Below is a small trained network, with its code and all its weights. Each question gives an input and a class and asks what happens when units are switched off, that is, made to give their printed mean instead of their output.

import numpy as np


def w(rows, s, z=0):
    codes = np.array(rows[::2]) - 128.0
    scale = np.full(codes.shape[1], s)
    scale[-1] = z or s
    return codes * scale


def norm(h):
    return h / np.sqrt((h * h).mean(-1, keepdims=True) + 1e-5)


def f(y):
    return np.maximum(y, 0)


def log_softmax(a):
    a = a - a.max(-1, keepdims=True)
    return a - np.log(np.exp(a).sum(-1, keepdims=True))


def net(x, mask):
    res = np.array(x, float).reshape(1, 5) / 4 @ E
    u = 0
    for l in range(3):
        y = f(norm(res) @ A[l][:, :-1].T + A[l][:, -1])
        res = res + np.where(mask[u : u + 4], y, B[l][:, -1]) @ B[l][:, :-1]
        u += 4
    return log_softmax(norm(res)[-1] @ U[:, :-1].T + U[:, -1])


A, B = {}, {}
E = w([
[62,144,87,187,52,85,65,136],'x0',
[42,79,72,152,141,78,61,101],'x1',
[75,181,189,206,162,193,202,116],'x2',
[127,85,181,80,165,142,143,255],'x3',
[160,118,133,80,120,4,112,186],'x4',
],0.0034)
A[0] = w([
[92,159,177,45,118,211,252,96,44],'0.n1',
[168,37,176,91,88,62,37,216,64],'0.n2',
[171,174,152,202,36,80,122,131,81],'0.n3',
[24,172,165,174,152,180,81,40,7],'0.n4',
],0.0037,0.002)
B[0] = w([
[157,111,1,88,150,180,102,39,215],'0.n1',
[119,105,154,67,166,176,91,188,252],'0.n2',
[137,119,177,76,62,134,202,94,184],'0.n3',
[95,48,243,233,159,143,40,131,211],'0.n4',
],0.0062,0.003)
A[1] = w([
[116,146,116,192,145,192,189,210,173],'1.n1',
[116,196,167,108,2,124,174,83,99],'1.n2',
[101,73,49,114,45,77,72,136,22],'1.n3',
[109,130,112,252,138,145,128,127,5],'1.n4',
],0.0061,0.0018)
B[1] = w([
[38,98,138,21,110,59,170,10,244],'1.n1',
[145,246,216,158,76,116,185,212,252],'1.n2',
[137,254,4,61,70,198,35,75,240],'1.n3',
[45,10,154,221,115,155,113,191,243],'1.n4',
],0.0054,0.0026)
A[2] = w([
[203,171,147,56,198,121,171,51,3],'2.n1',
[50,86,111,214,120,176,124,100,81],'2.n2',
[210,125,89,72,136,51,197,129,186],'2.n3',
[51,99,140,252,113,169,114,88,5],'2.n4',
],0.0044,0.0016)
B[2] = w([
[132,96,74,197,167,70,189,138,209],'2.n1',
[119,127,174,211,28,137,118,143,244],'2.n2',
[112,149,168,254,137,96,53,150,224],'2.n3',
[70,43,157,214,65,151,88,111,253],'2.n4',
],0.0055,0.0031)
U = w([
[236,141,117,197,204,36,165,131,39],'0',
[74,82,179,236,62,167,108,96,191],'1',
[67,114,185,64,148,67,199,123,1],'2',
[184,87,171,32,182,133,99,243,134],'3',
[187,254,210,146,55,110,187,153,89],'4',
[145,199,61,77,95,128,47,102,250],'5',
[190,113,105,129,190,202,206,53,106],'6',
],0.0093,0.0021)

Each question gives the input, the list of numbers given to net, and the class t.
The units are the neurons (one row each of A and B). Each row of codes is followed by its name. A weight is (code - 128) times the scale printed after its matrix; where a second scale follows, it is the last column's (A, B and U).
mask holds one flag per neuron, layer by layer. A switched-off neuron (its flag False) gives its mean, the last column of its row in B, instead of its output. The means were averaged over made-up inputs and are rounded, as every weight is.
A unit's drop is (log p(t) with every unit on - log p(t) with that unit switched off) / (log p(t) with every unit on - log p(t) with every unit switched off).
The circuit of an input: a set's keep is (log p(t) with only the set's units on - log p(t) with every unit switched off) / (log p(t) with every unit on - log p(t) with every unit switched off). Starting from all 12 units, units are removed one at a time, each time the one whose removal leaves the highest keep (on an exact tie, the one counted first), for as long as the keep stays at least 0.8.
circuit, biggest first: the units of the circuit, biggest drop first
most important unit: the unit with the biggest drop
top k neurons: the k neurons with the biggest drops, biggest first
top k neurons in layer l: the k neurons of layer l with the biggest drops, biggest first
drop when u is switched off: that unit's drop, to one decimal
input [-4,-4,-1,3,-1], class 6: circuit, biggest first => (0.n1)
input [-7,4,-6,4,-7], class 6: top 2 neurons => (1.n4 0.n2)
input [3,-2,2,-7,3], class 4: circuit, biggest first => (1.n2 0.n3)
input [7,0,7,6,4], class 2: circuit, biggest first => (1.n1 0.n4 2.n4)
input [0,1,-4,1,4], class 3: top 3 neurons => (0.n2 0.n1 1.n1)
input [3,1,6,8,0], class 2: circuit, biggest first => (1.n1 0.n4)
input [-7,-2,-6,4,-5], class 6: circuit, biggest first => (0.n1 2.n1)
input [-1,-4,-8,-5,-8], class 6: top 2 neurons => (2.n2 0.n3)
input [0,-8,1,5,0], class 6: top 2 neurons => (0.n1 1.n2)
input [-3,-3,0,8,-2], class 2: top 3 neurons => (1.n1 1.n3 2.n1)
input [0,-5,0,-5,-1], class 4: top 2 neurons => (1.n2 0.n3)
input [8,-4,-4,-1,-5], class 4: top 2 neurons in layer 0 => (0.n3 0.n1)
input [8,-1,5,0,8], class 4: circuit, biggest first => (0.n3 1.n2)
input [4,-1,3,5,7], class 3: most important unit => 0.n2
input [3,7,-3,7,-2], class 5: top 3 neurons => (1.n3 0.n4 1.n4)
input [-4,-7,4,7,2], class 6: top 2 neurons in layer 1 => (1.n2 1.n1)
input [-2,-5,-3,-8,-4], class 4: top 2 neurons => (1.n2 0.n2)
input [1,-1,7,1,8], class 4: top 2 neurons in layer 1 => (1.n2 1.n4)
input [4,-2,-2,0,3], class 5: top 2 neurons in layer 1 => (1.n3 1.n4)
input [7,5,0,5,6], class 5: circuit, biggest first => (1.n3)
input [-8,4,4,6,-4], class 6: drop when 0.n1 is switched off => 0.4
input [2,-7,-8,-6,-8], class 4: top 2 neurons => (1.n2 0.n1)
input [-3,-1,6,-5,8], class 4: drop when 1.n2 is switched off => 0.9
